Below are the code and all the weights of a small trained network. Each question names an input and a target symbol and asks about switching units off, where a switched-off unit gives its printed mean instead of its output.

import numpy as np


def w(rows, s, z=0):
    codes = np.array(rows[::2]) - 128.0
    scale = np.full(codes.shape[1], s)
    scale[-1] = z or s
    return codes * scale


def norm(h):
    return h / np.sqrt((h * h).mean(-1, keepdims=True) + 1e-5)


def f(y):
    return y / 2 * (1 + np.tanh(0.7978845608 * (y + 0.044715 * y**3)))


def softmax(a):
    e = np.exp(a - a.max(-1, keepdims=True))
    return e / e.sum(-1, keepdims=True)


def log_softmax(a):
    a = a - a.max(-1, keepdims=True)
    return a - np.log(np.exp(a).sum(-1, keepdims=True))


def net(x, mask):
    ids = ['ΞΣΦΨΩαβγδεζλμπτ'.index(c) for c in x.split()]
    T = len(ids)
    res = E[ids] + P[:T]
    u = 0
    for l in range(2):
        r = norm(res)
        for j in range(2):
            rows = slice(4 * j, 4 * j + 4)
            q, k, v = (r @ M[l][rows].T for M in (Q, K, V))
            z = softmax(np.where(np.tri(T) > 0, q @ k.T / 4**0.5, -1e9)) @ v
            o = O[l][rows]
            res = res + np.where(mask[u + j], z, o[:, -1]) @ o[:, :-1]
        u += 2
        y = f(norm(res) @ A[l][:, :-1].T + A[l][:, -1])
        res = res + np.where(mask[u : u + 12], y, B[l][:, -1]) @ B[l][:, :-1]
        u += 12
    return log_softmax(norm(res)[-1] @ U[:, :-1].T + U[:, -1])


Q, K, V, O, A, B = {}, {}, {}, {}, {}, {}
E = w([
[140,116,148,170],'Ξ',
[186,118,27,149],'Σ',
[139,163,169,160],'Φ',
[190,169,67,112],'Ψ',
[179,110,135,195],'Ω',
[89,204,125,119],'α',
[151,72,5,112],'β',
[140,146,133,43],'γ',
[125,181,131,152],'δ',
[173,127,151,198],'ε',
[75,176,140,180],'ζ',
[107,99,59,152],'λ',
[124,148,76,122],'μ',
[74,125,151,212],'π',
[120,152,71,106],'τ',
],0.019)
P = w([
[137,127,168,148],'0',
[144,89,128,126],'1',
[153,167,199,96],'2',
[77,116,90,91],'3',
[153,171,200,92],'4',
[170,94,33,253],'5',
],0.016)
Q[0] = w([
[161,100,196,112],'L0H0',
[216,95,177,101],'L0H0',
[78,114,118,252],'L0H0',
[138,120,79,139],'L0H0',
[155,131,72,159],'L0H1',
[205,115,130,141],'L0H1',
[177,180,100,162],'L0H1',
[112,95,25,159],'L0H1',
],0.016)
K[0] = w([
[207,115,223,109],'L0H0',
[236,113,215,183],'L0H0',
[49,94,86,201],'L0H0',
[110,101,83,161],'L0H0',
[9,124,99,56],'L0H1',
[80,200,194,72],'L0H1',
[79,141,120,39],'L0H1',
[29,69,80,157],'L0H1',
],0.012)
V[0] = w([
[214,131,131,173],'L0H0',
[90,101,124,152],'L0H0',
[249,92,175,163],'L0H0',
[81,105,70,119],'L0H0',
[83,141,98,160],'L0H1',
[157,139,101,192],'L0H1',
[121,64,137,154],'L0H1',
[89,73,126,112],'L0H1',
],0.011)
O[0] = w([
[78,162,100,204,187],'L0H0',
[148,144,191,121,177],'L0H0',
[2,131,53,162,85],'L0H0',
[155,160,198,83,112],'L0H0',
[216,84,75,81,217],'L0H1',
[226,135,148,90,251],'L0H1',
[152,83,222,68,70],'L0H1',
[82,15,100,97,21],'L0H1',
],0.0063,0.0018)
A[0] = w([
[157,207,14,120,70],'L0N0',
[185,83,161,131,117],'L0N1',
[122,187,195,168,87],'L0N2',
[144,137,162,116,62],'L0N3',
[128,86,18,75,101],'L0N4',
[210,181,188,102,181],'L0N5',
[90,112,167,84,176],'L0N6',
[104,252,150,75,15],'L0N7',
[173,139,30,207,153],'L0N8',
[87,95,44,83,3],'L0N9',
[77,104,74,89,5],'L0N10',
[91,160,21,114,52],'L0N11',
],0.013,0.0064)
B[0] = w([
[135,97,93,227,187],'L0N0',
[140,137,63,107,170],'L0N1',
[141,102,189,139,187],'L0N2',
[175,103,143,195,124],'L0N3',
[167,130,186,205,165],'L0N4',
[84,94,93,133,246],'L0N5',
[98,205,105,154,141],'L0N6',
[159,160,85,14,164],'L0N7',
[45,160,82,120,254],'L0N8',
[253,118,125,199,128],'L0N9',
[226,64,123,194,120],'L0N10',
[153,72,76,150,155],'L0N11',
],0.013,0.0085)
Q[1] = w([
[1,173,217,177],'L1H0',
[233,119,151,95],'L1H0',
[224,100,180,93],'L1H0',
[98,171,195,195],'L1H0',
[171,157,169,61],'L1H1',
[140,99,162,172],'L1H1',
[164,153,136,194],'L1H1',
[170,91,106,189],'L1H1',
],0.014)
K[1] = w([
[133,248,147,177],'L1H0',
[102,38,200,16],'L1H0',
[52,49,140,111],'L1H0',
[101,196,184,162],'L1H0',
[71,82,130,145],'L1H1',
[133,179,170,135],'L1H1',
[111,223,146,89],'L1H1',
[100,183,130,135],'L1H1',
],0.014)
V[1] = w([
[180,234,124,219],'L1H0',
[255,113,154,53],'L1H0',
[108,172,140,93],'L1H0',
[188,178,57,190],'L1H0',
[205,30,159,184],'L1H1',
[41,231,160,74],'L1H1',
[188,148,93,135],'L1H1',
[227,182,149,107],'L1H1',
],0.0085)
O[1] = w([
[232,247,155,254,139],'L1H0',
[49,133,172,125,3],'L1H0',
[88,127,146,174,111],'L1H0',
[216,127,96,235,178],'L1H0',
[246,48,113,109,99],'L1H1',
[30,184,102,101,120],'L1H1',
[108,89,164,233,120],'L1H1',
[64,74,93,205,39],'L1H1',
],0.0073,0.0058)
A[1] = w([
[133,163,249,143,26],'L1N0',
[104,102,203,208,16],'L1N1',
[71,150,189,157,117],'L1N2',
[153,154,101,79,20],'L1N3',
[118,88,153,70,2],'L1N4',
[198,111,141,125,25],'L1N5',
[211,201,134,111,225],'L1N6',
[73,166,82,154,153],'L1N7',
[109,76,41,128,47],'L1N8',
[68,71,122,100,72],'L1N9',
[109,121,94,124,186],'L1N10',
[106,157,169,168,91],'L1N11',
],0.018,0.0042)
B[1] = w([
[213,202,212,83,156],'L1N0',
[69,1,119,65,140],'L1N1',
[189,25,88,146,157],'L1N2',
[110,70,108,94,135],'L1N3',
[166,234,138,134,164],'L1N4',
[194,140,95,216,147],'L1N5',
[10,136,159,55,198],'L1N6',
[184,82,165,113,254],'L1N7',
[212,120,221,44,204],'L1N8',
[45,139,155,183,157],'L1N9',
[83,134,134,100,179],'L1N10',
[83,73,161,157,155],'L1N11',
],0.011,0.0097)
U = w([
[51,101,79,90,189],'Ξ',
[100,189,219,191,141],'Σ',
[61,148,108,160,190],'Φ',
[167,237,193,152,199],'Ψ',
[84,160,33,85,120],'Ω',
[55,125,166,195,194],'α',
[198,64,155,170,116],'β',
[56,39,144,163,187],'γ',
[124,228,75,136,87],'δ',
[56,230,99,146,133],'ε',
[249,98,49,43,3],'ζ',
[187,44,247,134,36],'λ',
[204,194,60,97,37],'μ',
[198,48,130,65,48],'π',
[170,118,99,146,174],'τ',
],0.017,0.0065)

Each question gives the input, a string of symbols that net reads in full, and the target symbol t.
The units are the heads (4 rows each of Q, K, V and O) and the neurons (one row each of A and B). Each row of codes is followed by its name. A weight is (code - 128) times the scale printed after its matrix; where a second scale follows, it is the last column's (O, A, B and U).
mask holds one flag per unit, layer by layer, with each layer's heads first. A switched-off unit (its flag False) gives its mean, the last column of its rows in O or B, instead of its output. The means were averaged over made-up inputs and are rounded, as every weight is.
A unit's drop is (log p(t) with every unit on - log p(t) with that unit switched off) / (log p(t) with every unit on - log p(t) with every unit switched off).
The circuit of an input: a set's keep is (log p(t) with only the set's units on - log p(t) with every unit switched off) / (log p(t) with every unit on - log p(t) with every unit switched off). Starting from the 12 units with the biggest drops (on a tie, the unit counted first), units are removed one at a time, each time the one whose removal leaves the highest keep (on an exact tie, the one counted first), for as long as the keep stays at least 0.8.
circuit, biggest first: the units of the circuit, biggest drop first
most important unit: the unit with the biggest drop
top k neurons: the k neurons with the biggest drops, biggest first
top k neurons in layer l: the k neurons of layer l with the biggest drops, biggest first
heads that matter: for each layer, one digit per head in row order, 1 if its drop is at least 0.15 and else 0, layers parted by /
input α ε Ξ ζ ε, target γ: heads that matter : 10 / 00
input α λ ζ λ Ψ λ, target λ: heads that matter : 11 / 10
input α Φ τ λ Ω μ, target λ: top neuron in layer 1 : L1N8
input Ξ Ω π Ξ λ τ, target Ξ: circuit, biggest first : L0H0, L1H0
input ζ ζ μ λ, target ζ: top 3 neurons in layer 0 : L0N5, L0N8, L0N0
input Ω ζ Ξ Ξ Ψ δ, target Ξ: heads that matter : 11 / 10
input Ω δ Ψ, target δ: heads that matter : 11 / 00
input ζ τ ε ζ λ Ω, target ζ: heads that matter : 10 / 00
input λ Φ μ ζ λ ζ, target ζ: circuit, biggest first : L0H1, L0H0, L0N4
input ζ μ δ, target ε: circuit, biggest first : L0H0, L1N8
input Ξ π ζ Ξ π ε, target Ξ: circuit, biggest first : L0H0, L1H0, L1H1
input ζ Φ ε Ξ ζ π, target Ξ: circuit, biggest first : L0H1, L1H0, L0H0, L1H1
input μ γ ζ Ξ λ τ, target Ξ: circuit, biggest first : L1H0, L0H0
input μ Ψ α Ξ Ψ Ψ, target Ξ: circuit, biggest first : L1H0, L0H0, L1H1
input ζ λ ζ ζ, target λ: top 3 neurons : L0N4, L0N8, L0N5
input τ β ζ ζ, target β: heads that matter : 11 / 01
input Σ δ λ ζ Φ λ, target ζ: circuit, biggest first : L0H0, L1N8, L0N8
input Ξ ζ γ π, target ζ: most important unit : L0N5
input λ Ψ Ξ, target γ: top 2 neurons in layer 1 : L1N1, L1N8
input μ ζ Ξ Φ, target ζ: circuit, biggest first : L0N7
input τ ζ ζ α, target ζ: heads that matter : 10 / 01
input ζ π π Ξ γ Φ, target Ξ: top 3 neurons in layer 0 : L0N7, L0N5, L0N8
